Here is a tiny trained network, its code and every weight. The questions are about switching its units off for an input and a target symbol, where a switched-off unit gives its printed mean instead of its output.

import numpy as np


def w(rows, s, z=0):
    codes = np.array(rows[::2]) - 128.0
    scale = np.full(codes.shape[1], s)
    scale[-1] = z or s
    return codes * scale


def norm(h):
    return h / np.sqrt((h * h).mean(-1, keepdims=True) + 1e-5)


def f(y):
    return y / 2 * (1 + np.tanh(0.7978845608 * (y + 0.044715 * y**3)))


def softmax(a):
    e = np.exp(a - a.max(-1, keepdims=True))
    return e / e.sum(-1, keepdims=True)


def log_softmax(a):
    a = a - a.max(-1, keepdims=True)
    return a - np.log(np.exp(a).sum(-1, keepdims=True))


def net(x, mask):
    ids = ['ΔΘαεζημπφ'.index(c) for c in x.split()]
    T = len(ids)
    res = E[ids] + P[:T]
    r = norm(res)
    for j in range(3):
        rows = slice(4 * j, 4 * j + 4)
        q, k, v = (r @ M[0][rows].T for M in (Q, K, V))
        z = softmax(np.where(np.tri(T) > 0, q @ k.T / 4**0.5, -1e9)) @ v
        o = O[0][rows]
        res = res + np.where(mask[j], z, o[:, -1]) @ o[:, :-1]
    y = f(norm(res) @ A[0][:, :-1].T + A[0][:, -1])
    res = res + np.where(mask[3:15], y, B[0][:, -1]) @ B[0][:, :-1]
    return log_softmax(norm(res)[-1] @ U[:, :-1].T + U[:, -1])


Q, K, V, O, A, B = {}, {}, {}, {}, {}, {}
E = w([
[145,223,195],'Δ',
[223,85,38],'Θ',
[109,90,66],'α',
[141,236,196],'ε',
[176,69,132],'ζ',
[139,64,217],'η',
[4,84,132],'μ',
[7,80,121],'π',
[1,100,101],'φ',
],0.0039)
P = w([
[110,5,76],'0',
[118,52,118],'1',
[116,89,150],'2',
[104,112,150],'3',
[98,126,149],'4',
[90,137,144],'5',
[84,143,138],'6',
[78,147,140],'7',
],0.0018)
Q[0] = w([
[207,109,162],'head 1',
[223,111,141],'head 1',
[120,202,61],'head 1',
[155,180,36],'head 1',
[143,211,95],'head 2',
[141,232,191],'head 2',
[117,42,221],'head 2',
[108,2,73],'head 2',
[191,86,40],'head 3',
[2,82,125],'head 3',
[79,165,215],'head 3',
[63,161,203],'head 3',
],0.0075)
K[0] = w([
[178,100,171],'head 1',
[185,92,157],'head 1',
[162,204,26],'head 1',
[187,125,50],'head 1',
[202,64,145],'head 2',
[158,67,214],'head 2',
[46,173,171],'head 2',
[91,181,54],'head 2',
[223,124,101],'head 3',
[83,134,1],'head 3',
[41,138,162],'head 3',
[60,130,132],'head 3',
],0.0088)
V[0] = w([
[179,142,44],'head 1',
[74,103,223],'head 1',
[70,113,219],'head 1',
[68,112,208],'head 1',
[57,159,83],'head 2',
[42,148,131],'head 2',
[239,116,114],'head 2',
[163,135,76],'head 2',
[170,151,154],'head 3',
[2,149,93],'head 3',
[37,166,146],'head 3',
[24,193,177],'head 3',
],0.0031)
O[0] = w([
[135,168,57,118],'head 1',
[108,79,206,154],'head 1',
[113,56,254,139],'head 1',
[122,80,197,143],'head 1',
[188,100,85,155],'head 2',
[205,121,115,153],'head 2',
[22,133,134,82],'head 2',
[93,103,96,125],'head 2',
[143,91,123,75],'head 3',
[181,211,51,119],'head 3',
[173,148,44,64],'head 3',
[172,129,47,7],'head 3',
],0.003,0.0017)
A[0] = w([
[59,160,3,3],'neuron 1',
[175,141,43,93],'neuron 2',
[133,202,97,90],'neuron 3',
[136,208,102,90],'neuron 4',
[128,123,128,108],'neuron 5',
[89,91,158,181],'neuron 6',
[140,111,144,145],'neuron 7',
[33,252,175,7],'neuron 8',
[144,249,140,139],'neuron 9',
[124,176,101,55],'neuron 10',
[77,62,174,223],'neuron 11',
[17,115,77,69],'neuron 12',
],0.0046,0.002)
B[0] = w([
[161,143,255,150],'neuron 1',
[55,145,165,119],'neuron 2',
[142,65,172,97],'neuron 3',
[147,57,167,96],'neuron 4',
[125,130,129,124],'neuron 5',
[126,134,80,194],'neuron 6',
[125,145,109,144],'neuron 7',
[124,63,50,112],'neuron 8',
[164,57,117,104],'neuron 9',
[144,87,178,95],'neuron 10',
[111,134,60,255],'neuron 11',
[183,127,130,175],'neuron 12',
],0.0047,0.003)
U = w([
[67,106,40,181],'Δ',
[83,248,142,126],'Θ',
[72,100,240,143],'α',
[177,128,161,125],'ε',
[218,115,139,130],'ζ',
[143,143,141,1],'η',
[188,116,143,81],'μ',
[153,137,143,6],'π',
[198,160,153,112],'φ',
],0.014,0.0069)

Each question gives the input, a string of symbols that net reads in full, and the target symbol t.
The units are the heads (4 rows each of Q, K, V and O) and the neurons (one row each of A and B). Each row of codes is followed by its name. A weight is (code - 128) times the scale printed after its matrix; where a second scale follows, it is the last column's (O, A, B and U).
mask holds one flag per unit, heads first, then neurons. A switched-off unit (its flag False) gives its mean, the last column of its rows in O or B, instead of its output. The means were averaged over made-up inputs and are rounded, as every weight is.
A unit's drop is (log p(t) with every unit on - log p(t) with that unit switched off) / (log p(t) with every unit on - log p(t) with every unit switched off).
The circuit of an input: a set's keep is (log p(t) with only the set's units on - log p(t) with every unit switched off) / (log p(t) with every unit on - log p(t) with every unit switched off). Starting from the 12 units with the biggest drops (on a tie, the unit counted first), units are removed one at a time, each time the one whose removal leaves the highest keep (on an exact tie, the one counted first), for as long as the keep stays at least 0.8.
circuit, biggest first: the units of the circuit, biggest drop first
most important unit: the unit with the biggest drop
k most important neurons: the k neurons with the biggest drops, biggest first
which heads matter: for each layer, one digit per head in row order, 1 if its drop is at least 0.15 and else 0, layers parted by /
drop of u: that unit's drop, to one decimal
input η η η ζ, target α: which heads matter : 100
input Δ η ζ η ζ ζ Θ ε, target Δ: which heads matter : 011
input π ε ε η ζ Δ, target α: 2 most important neurons : (neuron 11; neuron 9)
input ζ ζ ζ α ε, target Δ: which heads matter : 010
input ε μ ζ ζ Δ, target Δ: circuit, biggest first : (neuron 8; head 2; head 3; neuron 9)
input μ φ φ Δ η, target ζ: which heads matter : 011
input ζ ζ α α, target Θ: which heads matter : 100
input Θ α Θ μ μ Θ, target α: 2 most important neurons : (neuron 1; neuron 2)
input ζ ζ Δ, target Δ: most important unit : head 2
input Δ Δ α η ε, target α: 2 most important neurons : (neuron 12; neuron 9)
input μ φ Θ φ ζ Θ α Θ, target α: 4 most important neurons : (neuron 2; neuron 1; neuron 11; neuron 6)
input Θ α ζ Δ α, target Θ: 2 most important neurons : (neuron 1; neuron 12)
input Θ ε ε ζ η ζ, target α: which heads matter : 101
input ζ ε ζ η Δ ε, target α: which heads matter : 110
input ε η φ ζ μ Θ α Θ, target Θ: which heads matter : 111
input ζ ζ ζ ζ ζ, target Δ: which heads matter : 000
input Θ α α ε μ μ α, target α: which heads matter : 101
input ζ φ Δ Θ, target Δ: 2 most important neurons : (neuron 2; neuron 12)
input ζ η Θ η ζ α ζ ζ, target Δ: most important unit : neuron 1
input φ α φ, target Θ: most important unit : head 3
input ζ α α ζ α, target α: which heads matter : 100
input ζ η Δ, target α: 2 most important neurons : (neuron 9; neuron 8)
input α Θ α φ α Δ, target ζ: 2 most important neurons : (neuron 9; neuron 8)
input φ ε ε, target ζ: 3 most important neurons : (neuron 9; neuron 8; neuron 1)
input π α φ α ζ φ, target Θ: 2 most important neurons : (neuron 1; neuron 12)
input α Θ φ ζ α α φ φ, target α: drop of neuron 8 : 0.1
input φ ε φ α Δ, target ζ: drop of neuron 4 : 0.0
input φ α Δ Θ α α φ φ, target α: most important unit : neuron 1
input α ζ ζ Θ, target Δ: drop of head 3 : 1.5
input Θ φ ζ ζ ζ Θ, target Θ: drop of neuron 11 : 0.2
